Below are the code and all the weights of a small trained network. Each question names an input and a class and asks about switching units off, where a switched-off unit gives its printed mean instead of its output.

import numpy as np


def w(rows, s, z=0):
    codes = np.array(rows[::2]) - 128.0
    scale = np.full(codes.shape[1], s)
    scale[-1] = z or s
    return codes * scale


def norm(h):
    return h / np.sqrt((h * h).mean(-1, keepdims=True) + 1e-5)


def f(y):
    return y / 2 * (1 + np.tanh(0.7978845608 * (y + 0.044715 * y**3)))


def log_softmax(a):
    a = a - a.max(-1, keepdims=True)
    return a - np.log(np.exp(a).sum(-1, keepdims=True))


def net(x, mask):
    res = np.array(x, float).reshape(1, 8) / 4 @ E
    u = 0
    for l in range(3):
        y = f(norm(res) @ A[l][:, :-1].T + A[l][:, -1])
        res = res + np.where(mask[u : u + 6], y, B[l][:, -1]) @ B[l][:, :-1]
        u += 6
    return log_softmax(norm(res)[-1] @ U[:, :-1].T + U[:, -1])


A, B = {}, {}
E = w([
[126,126,127,131,126,123],'x0',
[117,119,125,133,121,130],'x1',
[125,126,127,130,126,128],'x2',
[163,142,1,142,54,115],'x3',
[148,145,139,116,139,119],'x4',
[67,117,114,30,124,101],'x5',
[91,209,62,170,174,101],'x6',
[132,131,130,125,130,127],'x7',
],0.0084)
A[0] = w([
[135,122,64,39,96,64,69],'0.n1',
[145,31,220,119,167,138,130],'0.n2',
[189,89,131,132,68,148,151],'0.n3',
[2,83,162,83,212,70,67],'0.n4',
[96,172,123,192,211,148,10],'0.n5',
[187,156,125,147,115,66,254],'0.n6',
],0.0092,0.0037)
B[0] = w([
[164,104,190,72,140,66,192],'0.n1',
[17,169,123,164,79,110,255],'0.n2',
[254,141,86,116,121,145,184],'0.n3',
[184,186,61,94,196,114,242],'0.n4',
[162,48,71,120,145,20,198],'0.n5',
[131,145,141,136,85,216,206],'0.n6',
],0.0084,0.0057)
A[1] = w([
[77,176,164,244,58,155,1],'1.n1',
[98,84,132,169,173,30,63],'1.n2',
[86,188,166,216,222,139,142],'1.n3',
[99,143,110,61,138,124,98],'1.n4',
[176,125,170,254,193,115,52],'1.n5',
[118,243,110,70,125,100,221],'1.n6',
],0.0077,0.0011)
B[1] = w([
[69,192,189,243,230,159,209],'1.n1',
[248,101,123,138,23,73,186],'1.n2',
[199,48,138,160,157,69,225],'1.n3',
[114,126,143,153,104,155,175],'1.n4',
[103,76,99,94,111,1,199],'1.n5',
[24,64,55,193,115,64,254],'1.n6',
],0.0083,0.0045)
A[2] = w([
[17,135,79,73,149,113,145],'2.n1',
[111,65,86,6,79,130,6],'2.n2',
[183,160,35,171,104,147,128],'2.n3',
[4,151,95,103,108,65,20],'2.n4',
[130,226,36,119,195,120,63],'2.n5',
[55,130,126,89,82,100,222],'2.n6',
],0.011,0.0017)
B[2] = w([
[149,140,128,140,100,180,235],'2.n1',
[143,110,151,156,177,88,202],'2.n2',
[90,140,144,88,131,173,231],'2.n3',
[137,158,130,89,99,213,254],'2.n4',
[81,114,249,190,170,98,213],'2.n5',
[185,115,77,111,82,114,198],'2.n6',
],0.014,0.0072)
U = w([
[28,166,166,227,199,106,2],'0',
[136,159,96,97,62,191,195],'1',
[189,51,75,147,146,9,182],'2',
],0.013,0.00064)

Each question gives the input, the list of numbers given to net, and the class t.
The units are the neurons (one row each of A and B). Each row of codes is followed by its name. A weight is (code - 128) times the scale printed after its matrix; where a second scale follows, it is the last column's (A, B and U).
mask holds one flag per neuron, layer by layer. A switched-off neuron (its flag False) gives its mean, the last column of its row in B, instead of its output. The means were averaged over made-up inputs and are rounded, as every weight is.
A unit's drop is (log p(t) with every unit on - log p(t) with that unit switched off) / (log p(t) with every unit on - log p(t) with every unit switched off).
The circuit of an input: a set's keep is (log p(t) with only the set's units on - log p(t) with every unit switched off) / (log p(t) with every unit on - log p(t) with every unit switched off). Starting from the 12 units with the biggest drops (on a tie, the unit counted first), units are removed one at a time, each time the one whose removal leaves the highest keep (on an exact tie, the one counted first), for as long as the keep stays at least 0.8.
units of the circuit, in order: the units of the circuit, biggest drop first
top k neurons: the k neurons with the biggest drops, biggest first
top k neurons in layer l: the k neurons of layer l with the biggest drops, biggest first
drop when u is switched off: that unit's drop, to one decimal
input [-3,-2,-2,-6,7,-7,1,2], class 2: units of the circuit, in order	(1.n5)
input [1,5,-2,-2,-4,5,-1,-2], class 1: top 2 neurons	(2.n4, 1.n6)
input [2,4,8,0,-1,-8,6,7], class 2: units of the circuit, in order	(0.n5, 1.n5)
input [6,-6,-4,-8,-7,1,-2,-3], class 1: top 4 neurons	(0.n2, 2.n4, 0.n4, 2.n5)
input [8,6,5,0,-6,-7,-6,-8], class 0: units of the circuit, in order	(1.n1, 0.n2)
input [-1,-7,-7,-5,-3,5,-1,2], class 1: top 2 neurons	(2.n4, 0.n2)
input [3,-5,7,6,1,0,6,-5], class 0: top 3 neurons	(2.n5, 1.n5, 0.n6)
input [1,2,-5,-8,-4,2,-5,-1], class 1: top 3 neurons	(0.n2, 0.n4, 2.n5)
input [8,3,-7,-8,-2,1,-1,5], class 1: top 2 neurons in layer 2	(2.n4, 2.n5)
input [-4,-8,-4,0,3,-1,6,5], class 2: top 4 neurons in layer 0	(0.n4, 0.n5, 0.n2, 0.n3)
input [1,-3,8,7,-7,2,-1,7], class 2: top 4 neurons	(0.n1, 2.n2, 0.n2, 2.n4)
input [-2,-5,-3,-3,-7,7,0,2], class 1: top 2 neurons in layer 0	(0.n3, 0.n5)
input [4,-1,-5,6,-1,0,3,-8], class 0: top 3 neurons in layer 1	(1.n5, 1.n2, 1.n4)
input [-1,-6,-3,8,1,0,5,-5], class 0: units of the circuit, in order	(2.n5)
input [-8,3,4,5,-1,3,-1,-8], class 2: top 2 neurons in layer 0	(0.n2, 0.n1)
input [8,-8,-8,-3,0,-7,-8,6], class 0: top 2 neurons	(0.n2, 1.n1)
input [-2,8,-3,-8,1,2,-3,-6], class 1: top 2 neurons	(0.n2, 0.n4)
input [0,-2,8,-7,-8,0,5,6], class 2: top 2 neurons in layer 1	(1.n2, 1.n3)
input [-1,-3,2,-3,1,-7,2,-1], class 2: drop when 0.n5 is switched off	0.2
input [-4,2,6,-5,-1,-3,2,-3], class 2: top neuron in layer 0	(0.n5)
input [-2,-6,4,6,7,-1,5,-7], class 0: drop when 2.n5 is switched off	1.2
